Below are the code and all the weights of a small trained network. Each question names an input and a class and asks about switching units off, where a switched-off unit gives its printed mean instead of its output.

import numpy as np


def w(rows, s, z=0):
    codes = np.array(rows[::2]) - 128.0
    scale = np.full(codes.shape[1], s)
    scale[-1] = z or s
    return codes * scale


def f(y):
    return y / 2 * (1 + np.tanh(0.7978845608 * (y + 0.044715 * y**3)))


def log_softmax(a):
    a = a - a.max(-1, keepdims=True)
    return a - np.log(np.exp(a).sum(-1, keepdims=True))


def net(x, mask):
    res = np.array(x, float).reshape(1, 4) / 4 @ E
    y = f(res @ A[0][:, :-1].T + A[0][:, -1])
    res = res + np.where(mask, y, B[0][:, -1]) @ B[0][:, :-1]
    return log_softmax(res[-1] @ U[:, :-1].T + U[:, -1])


A, B = {}, {}
E = w([
[121,134,101,206,149,223,46],'x0',
[130,119,126,128,129,131,133],'x1',
[156,107,175,157,7,132,125],'x2',
[193,36,145,162,175,50,94],'x3',
],0.012)
A[0] = w([
[136,95,177,1,170,51,175,52],'neuron 0',
[88,176,214,39,40,140,143,131],'neuron 1',
[166,121,131,129,183,148,124,87],'neuron 2',
[45,206,69,102,113,212,141,114],'neuron 3',
[129,61,93,157,204,144,33,89],'neuron 4',
[153,56,177,120,87,98,174,60],'neuron 5',
[85,163,88,44,205,122,146,88],'neuron 6',
[95,145,108,246,97,197,77,8],'neuron 7',
[197,83,172,184,39,157,119,67],'neuron 8',
],0.0097,0.011)
B[0] = w([
[216,95,195,135,181,156,28,255],'neuron 0',
[57,122,18,163,2,188,190,221],'neuron 1',
[118,170,99,160,149,163,164,146],'neuron 2',
[216,102,253,98,144,93,55,234],'neuron 3',
[87,236,101,239,163,187,132,246],'neuron 4',
[50,166,96,148,41,92,222,197],'neuron 5',
[102,56,147,55,111,50,110,207],'neuron 6',
[94,28,149,33,101,5,148,192],'neuron 7',
[166,111,184,123,167,95,59,213],'neuron 8',
],0.0095,0.0093)
U = w([
[139,81,141,75,116,55,152,250],'0',
[205,123,178,137,188,133,69,119],'1',
[93,225,8,168,122,188,196,3],'2',
],0.011,0.0039)

Each question gives the input, the list of numbers given to net, and the class t.
The units are the neurons (one row each of A and B). Each row of codes is followed by its name. A weight is (code - 128) times the scale printed after its matrix; where a second scale follows, it is the last column's (A, B and U).
mask holds one flag per neuron, in row order. A switched-off neuron (its flag False) gives its mean, the last column of its row in B, instead of its output. The means were averaged over made-up inputs and are rounded, as every weight is.
A unit's drop is (log p(t) with every unit on - log p(t) with that unit switched off) / (log p(t) with every unit on - log p(t) with every unit switched off).
The circuit of an input: a set's keep is (log p(t) with only the set's units on - log p(t) with every unit switched off) / (log p(t) with every unit on - log p(t) with every unit switched off). Starting from all 9 units, units are removed one at a time, each time the one whose removal leaves the highest keep (on an exact tie, the one counted first), for as long as the keep stays at least 0.8.
circuit, biggest first: the units of the circuit, biggest drop first
most important unit: the unit with the biggest drop
top k neurons: the k neurons with the biggest drops, biggest first
drop when u is switched off: that unit's drop, to one decimal
input [5,5,6,-5], class 0: most important unit : neuron 7
input [1,1,-2,4], class 2: circuit, biggest first : [neuron 0; neuron 3]
input [4,1,3,-2], class 0: top 3 neurons : [neuron 7; neuron 0; neuron 4]
input [1,3,0,4], class 2: top 3 neurons : [neuron 0; neuron 3; neuron 8]
input [0,-3,-8,-8], class 0: top 3 neurons : [neuron 6; neuron 0; neuron 4]
input [8,-8,-1,2], class 2: top 2 neurons : [neuron 4; neuron 0]
input [0,1,4,-6], class 2: top 2 neurons : [neuron 1; neuron 6]
input [-6,-6,0,8], class 1: top 4 neurons : [neuron 0; neuron 1; neuron 7; neuron 6]
input [-6,-2,-2,5], class 1: top 3 neurons : [neuron 0; neuron 1; neuron 7]
input [2,6,-5,-5], class 1: top 2 neurons : [neuron 3; neuron 7]
input [7,-3,1,-2], class 0: top 3 neurons : [neuron 7; neuron 0; neuron 8]
input [4,6,-4,-5], class 1: top 3 neurons : [neuron 3; neuron 1; neuron 5]
input [2,-7,3,-1], class 0: top 3 neurons : [neuron 4; neuron 0; neuron 3]
input [-7,-4,7,-6], class 2: circuit, biggest first : [neuron 1]
input [2,-6,5,-2], class 0: top 2 neurons : [neuron 4; neuron 0]
input [6,8,7,0], class 0: top 2 neurons : [neuron 7; neuron 0]
input [3,4,8,-7], class 0: drop when neuron 7 is switched off : 0.1
input [6,-1,-6,3], class 2: drop when neuron 6 is switched off : 0.0
input [2,-3,-3,-6], class 1: drop when neuron 3 is switched off : 2.0
input [8,-3,-3,7], class 2: circuit, biggest first : [neuron 4]
